Below are the code and all the weights of a small trained network. Each question names an input and a class and asks about switching units off, where a switched-off unit gives its printed mean instead of its output.

import numpy as np


def w(rows, s, z=0):
    codes = np.array(rows[::2]) - 128.0
    scale = np.full(codes.shape[1], s)
    scale[-1] = z or s
    return codes * scale


def norm(h):
    return h / np.sqrt((h * h).mean(-1, keepdims=True) + 1e-5)


def f(y):
    return y / 2 * (1 + np.tanh(0.7978845608 * (y + 0.044715 * y**3)))


def log_softmax(a):
    a = a - a.max(-1, keepdims=True)
    return a - np.log(np.exp(a).sum(-1, keepdims=True))


def net(x, mask):
    res = np.array(x, float).reshape(1, 2) / 4 @ E
    u = 0
    for l in range(3):
        y = f(norm(res) @ A[l][:, :-1].T + A[l][:, -1])
        res = res + np.where(mask[u : u + 8], y, B[l][:, -1]) @ B[l][:, :-1]
        u += 8
    return log_softmax(norm(res)[-1] @ U[:, :-1].T + U[:, -1])


A, B = {}, {}
E = w([
[122,213,2,122,155,53,100,42],'x0',
[59,83,44,140,179,184,81,92],'x1',
],0.0053)
A[0] = w([
[113,121,111,97,164,146,138,126,2],'L0N0',
[111,33,170,195,137,130,122,137,13],'L0N1',
[142,125,40,160,186,133,41,96,63],'L0N2',
[135,128,199,128,2,142,175,227,87],'L0N3',
[67,130,104,167,211,226,77,195,87],'L0N4',
[71,43,157,146,123,230,150,137,124],'L0N5',
[128,178,97,81,45,83,158,150,77],'L0N6',
[97,73,110,51,164,108,116,94,84],'L0N7',
],0.0068,0.0043)
B[0] = w([
[173,31,130,109,253,165,103,68,111],'L0N0',
[42,113,156,133,170,80,110,99,152],'L0N1',
[89,169,229,44,176,182,16,204,213],'L0N2',
[219,224,97,51,136,105,75,235,253],'L0N3',
[135,51,147,169,68,116,220,59,193],'L0N4',
[106,66,68,168,62,103,166,64,225],'L0N5',
[77,87,199,150,107,85,234,119,159],'L0N6',
[110,121,151,129,156,183,136,114,139],'L0N7',
],0.0061,0.0068)
A[1] = w([
[155,174,192,103,138,145,84,163,4],'L1N0',
[69,149,94,85,246,135,23,132,10],'L1N1',
[130,61,95,181,132,124,158,80,80],'L1N2',
[161,139,182,168,118,64,160,120,48],'L1N3',
[123,111,125,120,98,126,144,49,118],'L1N4',
[90,80,147,233,137,223,156,152,77],'L1N5',
[102,143,104,111,128,98,117,152,72],'L1N6',
[136,129,143,129,130,114,164,133,73],'L1N7',
],0.011,0.0027)
B[1] = w([
[155,140,115,157,186,128,48,102,210],'L1N0',
[30,155,60,14,40,153,90,3,255],'L1N1',
[165,137,186,156,101,175,32,120,175],'L1N2',
[93,60,108,123,164,139,140,127,169],'L1N3',
[155,95,129,177,171,113,87,156,160],'L1N4',
[173,53,161,161,59,102,85,182,171],'L1N5',
[134,73,160,136,112,147,115,119,148],'L1N6',
[69,140,104,151,155,140,121,79,134],'L1N7',
],0.011,0.0092)
A[2] = w([
[80,118,164,39,44,136,131,168,151],'L2N0',
[165,83,40,130,52,123,150,139,168],'L2N1',
[120,108,138,191,98,205,182,141,28],'L2N2',
[254,227,224,83,236,119,99,164,44],'L2N3',
[75,68,190,138,136,183,184,123,122],'L2N4',
[102,166,139,75,180,138,204,54,90],'L2N5',
[143,153,139,239,97,197,37,115,3],'L2N6',
[246,160,150,114,103,190,142,145,97],'L2N7',
],0.0077,0.0038)
B[2] = w([
[103,254,142,163,169,178,175,23,185],'L2N0',
[112,153,186,151,191,219,150,183,166],'L2N1',
[177,156,160,66,172,139,86,131,123],'L2N2',
[197,208,234,15,191,25,61,148,253],'L2N3',
[118,171,38,124,142,60,169,136,142],'L2N4',
[141,63,105,161,105,176,97,192,162],'L2N5',
[186,61,156,98,77,138,121,202,166],'L2N6',
[66,106,73,115,175,84,203,78,178],'L2N7',
],0.0071,0.007)
U = w([
[120,228,183,190,187,250,230,185,103],'0',
[55,183,59,42,53,183,51,12,211],'1',
[225,216,195,47,207,31,58,192,210],'2',
[69,41,50,182,189,26,220,156,180],'3',
[211,25,198,220,35,202,49,186,223],'4',
[237,189,31,195,64,111,142,111,1],'5',
],0.013,0.008)

Each question gives the input, the list of numbers given to net, and the class t.
The units are the neurons (one row each of A and B). Each row of codes is followed by its name. A weight is (code - 128) times the scale printed after its matrix; where a second scale follows, it is the last column's (A, B and U).
mask holds one flag per neuron, layer by layer. A switched-off neuron (its flag False) gives its mean, the last column of its row in B, instead of its output. The means were averaged over made-up inputs and are rounded, as every weight is.
A unit's drop is (log p(t) with every unit on - log p(t) with that unit switched off) / (log p(t) with every unit on - log p(t) with every unit switched off).
The circuit of an input: a set's keep is (log p(t) with only the set's units on - log p(t) with every unit switched off) / (log p(t) with every unit on - log p(t) with every unit switched off). Starting from the 12 units with the biggest drops (on a tie, the unit counted first), units are removed one at a time, each time the one whose removal leaves the highest keep (on an exact tie, the one counted first), for as long as the keep stays at least 0.8.
units of the circuit, in order: the units of the circuit, biggest drop first
unit that matters most: the unit with the biggest drop
k most important neurons: the k neurons with the biggest drops, biggest first
k most important neurons of layer l: the k neurons of layer l with the biggest drops, biggest first
drop when u is switched off: that unit's drop, to one decimal
input [-5,-1], class 2: units of the circuit, in order -> (L0N3)
input [6,-3], class 3: 4 most important neurons -> (L0N6 L0N3 L1N1 L2N3)
input [-1,0], class 0: 2 most important neurons -> (L0N3 L0N5)
input [1,-1], class 3: 2 most important neurons -> (L0N5 L1N1)
input [1,-5], class 2: 2 most important neurons -> (L1N1 L0N3)
input [8,-4], class 3: 3 most important neurons -> (L0N6 L0N3 L1N1)
input [7,-4], class 3: 2 most important neurons -> (L0N3 L0N6)
input [2,-7], class 2: 4 most important neurons -> (L1N1 L0N3 L0N4 L0N5)
input [5,-3], class 3: 3 most important neurons -> (L0N3 L0N6 L1N1)
input [1,-2], class 3: 2 most important neurons -> (L1N1 L0N2)
input [4,-2], class 3: 3 most important neurons -> (L0N6 L0N3 L1N1)
input [-2,0], class 0: 2 most important neurons of layer 1 -> (L1N1 L1N0)
input [-8,1], class 0: 3 most important neurons -> (L0N5 L0N3 L1N1)
input [-2,-1], class 2: units of the circuit, in order -> (L1N1)
input [0,3], class 4: 2 most important neurons -> (L0N4 L0N3)
input [-5,1], class 0: 3 most important neurons of layer 1 -> (L1N0 L1N1 L1N5)
input [-4,0], class 0: drop when L0N2 is switched off -> 1.1
input [4,-5], class 3: drop when L0N6 is switched off -> 0.0
input [-5,-4], class 2: drop when L1N1 is switched off -> 0.1
input [-1,6], class 4: unit that matters most -> L0N4
